Below is a small trained network, with its code and all its weights. Each question gives an input and a target symbol and asks what happens when units are switched off, that is, made to give their printed mean instead of their output.

import numpy as np


def w(rows, s, z=0):
    codes = np.array(rows[::2]) - 128.0
    scale = np.full(codes.shape[1], s)
    scale[-1] = z or s
    return codes * scale


def f(y):
    return y / 2 * (1 + np.tanh(0.7978845608 * (y + 0.044715 * y**3)))


def softmax(a):
    e = np.exp(a - a.max(-1, keepdims=True))
    return e / e.sum(-1, keepdims=True)


def log_softmax(a):
    a = a - a.max(-1, keepdims=True)
    return a - np.log(np.exp(a).sum(-1, keepdims=True))


def net(x, mask):
    ids = ['ΔΛαημω'.index(c) for c in x.split()]
    T = len(ids)
    res = E[ids] + P[:T]
    q, k, v = (res @ M[0].T for M in (Q, K, V))
    z = softmax(np.where(np.tri(T) > 0, q @ k.T / 3**0.5, -1e9)) @ v
    res = res + np.where(mask[0], z, O[0][:, -1]) @ O[0][:, :-1]
    y = f(res @ A[0][:, :-1].T + A[0][:, -1])
    res = res + np.where(mask[1:9], y, B[0][:, -1]) @ B[0][:, :-1]
    return log_softmax(res[-1] @ U[:, :-1].T + U[:, -1])


Q, K, V, O, A, B = {}, {}, {}, {}, {}, {}
E = w([
[250,187,145,162,150],'Δ',
[105,149,170,145,145],'Λ',
[157,175,129,112,201],'α',
[115,122,144,180,135],'η',
[156,92,73,144,174],'μ',
[77,131,96,157,123],'ω',
],0.023)
P = w([
[97,140,250,176,237],'0',
[141,200,190,119,254],'1',
[140,168,163,128,210],'2',
[138,161,144,137,179],'3',
[134,157,131,144,152],'4',
[133,162,130,153,124],'5',
[128,164,127,159,100],'6',
[130,174,129,165,75],'7',
[120,189,130,170,43],'8',
[120,203,132,177,21],'9',
],0.0095)
Q[0] = w([
[75,122,143,240,141],'head 0',
[147,127,186,172,118],'head 0',
[3,140,99,101,163],'head 0',
],0.016)
K[0] = w([
[104,105,35,110,7],'head 0',
[144,139,147,92,34],'head 0',
[50,142,85,98,72],'head 0',
],0.013)
V[0] = w([
[184,3,226,102,100],'head 0',
[74,255,220,126,61],'head 0',
[154,101,75,160,30],'head 0',
],0.0092)
O[0] = w([
[171,120,91,234,98,2],'head 0',
[251,96,202,77,166,93],'head 0',
[105,81,91,154,172,41],'head 0',
],0.011,0.0071)
A[0] = w([
[163,152,93,65,72,75],'neuron 0',
[161,76,92,100,216,66],'neuron 1',
[139,98,158,101,101,3],'neuron 2',
[163,126,100,136,135,132],'neuron 3',
[122,61,151,120,225,82],'neuron 4',
[112,126,139,155,96,160],'neuron 5',
[122,111,45,103,62,93],'neuron 6',
[98,94,70,134,2,28],'neuron 7',
],0.023,0.0061)
B[0] = w([
[83,87,60,160,138,152],'neuron 0',
[136,203,187,133,142,165],'neuron 1',
[232,228,112,64,129,133],'neuron 2',
[60,119,102,93,134,158],'neuron 3',
[123,73,98,133,79,235],'neuron 4',
[167,145,133,78,184,150],'neuron 5',
[140,93,49,163,143,254],'neuron 6',
[123,139,253,73,79,236],'neuron 7',
],0.021,0.0067)
U = w([
[172,86,156,220,162,114],'Δ',
[89,97,47,72,21,200],'Λ',
[123,172,86,134,97,2],'α',
[140,145,3,136,161,143],'η',
[174,153,92,145,106,56],'μ',
[79,212,182,174,216,211],'ω',
],0.0063,0.005)

Each question gives the input, a string of symbols that net reads in full, and the target symbol t.
The units are the heads (3 rows each of Q, K, V and O) and the neurons (one row each of A and B). Each row of codes is followed by its name. A weight is (code - 128) times the scale printed after its matrix; where a second scale follows, it is the last column's (O, A, B and U).
mask holds one flag per unit, heads first, then neurons. A switched-off unit (its flag False) gives its mean, the last column of its rows in O or B, instead of its output. The means were averaged over made-up inputs and are rounded, as every weight is.
A unit's drop is (log p(t) with every unit on - log p(t) with that unit switched off) / (log p(t) with every unit on - log p(t) with every unit switched off).
The circuit of an input: a set's keep is (log p(t) with only the set's units on - log p(t) with every unit switched off) / (log p(t) with every unit on - log p(t) with every unit switched off). Starting from all 9 units, units are removed one at a time, each time the one whose removal leaves the highest keep (on an exact tie, the one counted first), for as long as the keep stays at least 0.8.
units of the circuit, in order: the units of the circuit, biggest drop first
unit that matters most: the unit with the biggest drop
top k neurons: the k neurons with the biggest drops, biggest first
drop of u: that unit's drop, to one decimal
input Δ Δ Λ, target μ: unit that matters most	head 0
input μ ω Λ μ μ Λ ω ω μ Δ, target ω: units of the circuit, in order	(head 0; neuron 1)
input μ μ μ μ η, target ω: units of the circuit, in order	(neuron 6; neuron 4)
input μ μ Λ α α η η Δ, target ω: top 3 neurons	(neuron 1; neuron 4; neuron 6)
input μ ω μ μ μ μ η η, target ω: top 3 neurons	(neuron 4; neuron 6; neuron 5)
input Λ Δ ω η α μ Λ α μ, target η: top 2 neurons	(neuron 6; neuron 4)
input μ ω Δ μ ω ω μ ω Λ Δ, target η: top 2 neurons	(neuron 0; neuron 7)
input α μ ω ω Λ, target Λ: units of the circuit, in order	(head 0; neuron 4)
input Δ ω ω Λ Λ α μ μ α, target η: top 4 neurons	(neuron 0; neuron 7; neuron 1; neuron 4)
input ω α Λ μ ω μ, target η: top 3 neurons	(neuron 6; neuron 7; neuron 4)
input ω Δ Λ, target Λ: top 3 neurons	(neuron 4; neuron 1; neuron 5)
input Δ μ Λ ω Δ, target η: drop of head 0	0.2
input μ Λ η μ μ μ μ μ μ Λ, target ω: drop of neuron 6	0.3
input μ ω η, target Λ: drop of neuron 4	1.4
input Λ Λ Λ Λ α ω μ, target ω: drop of neuron 7	-0.1
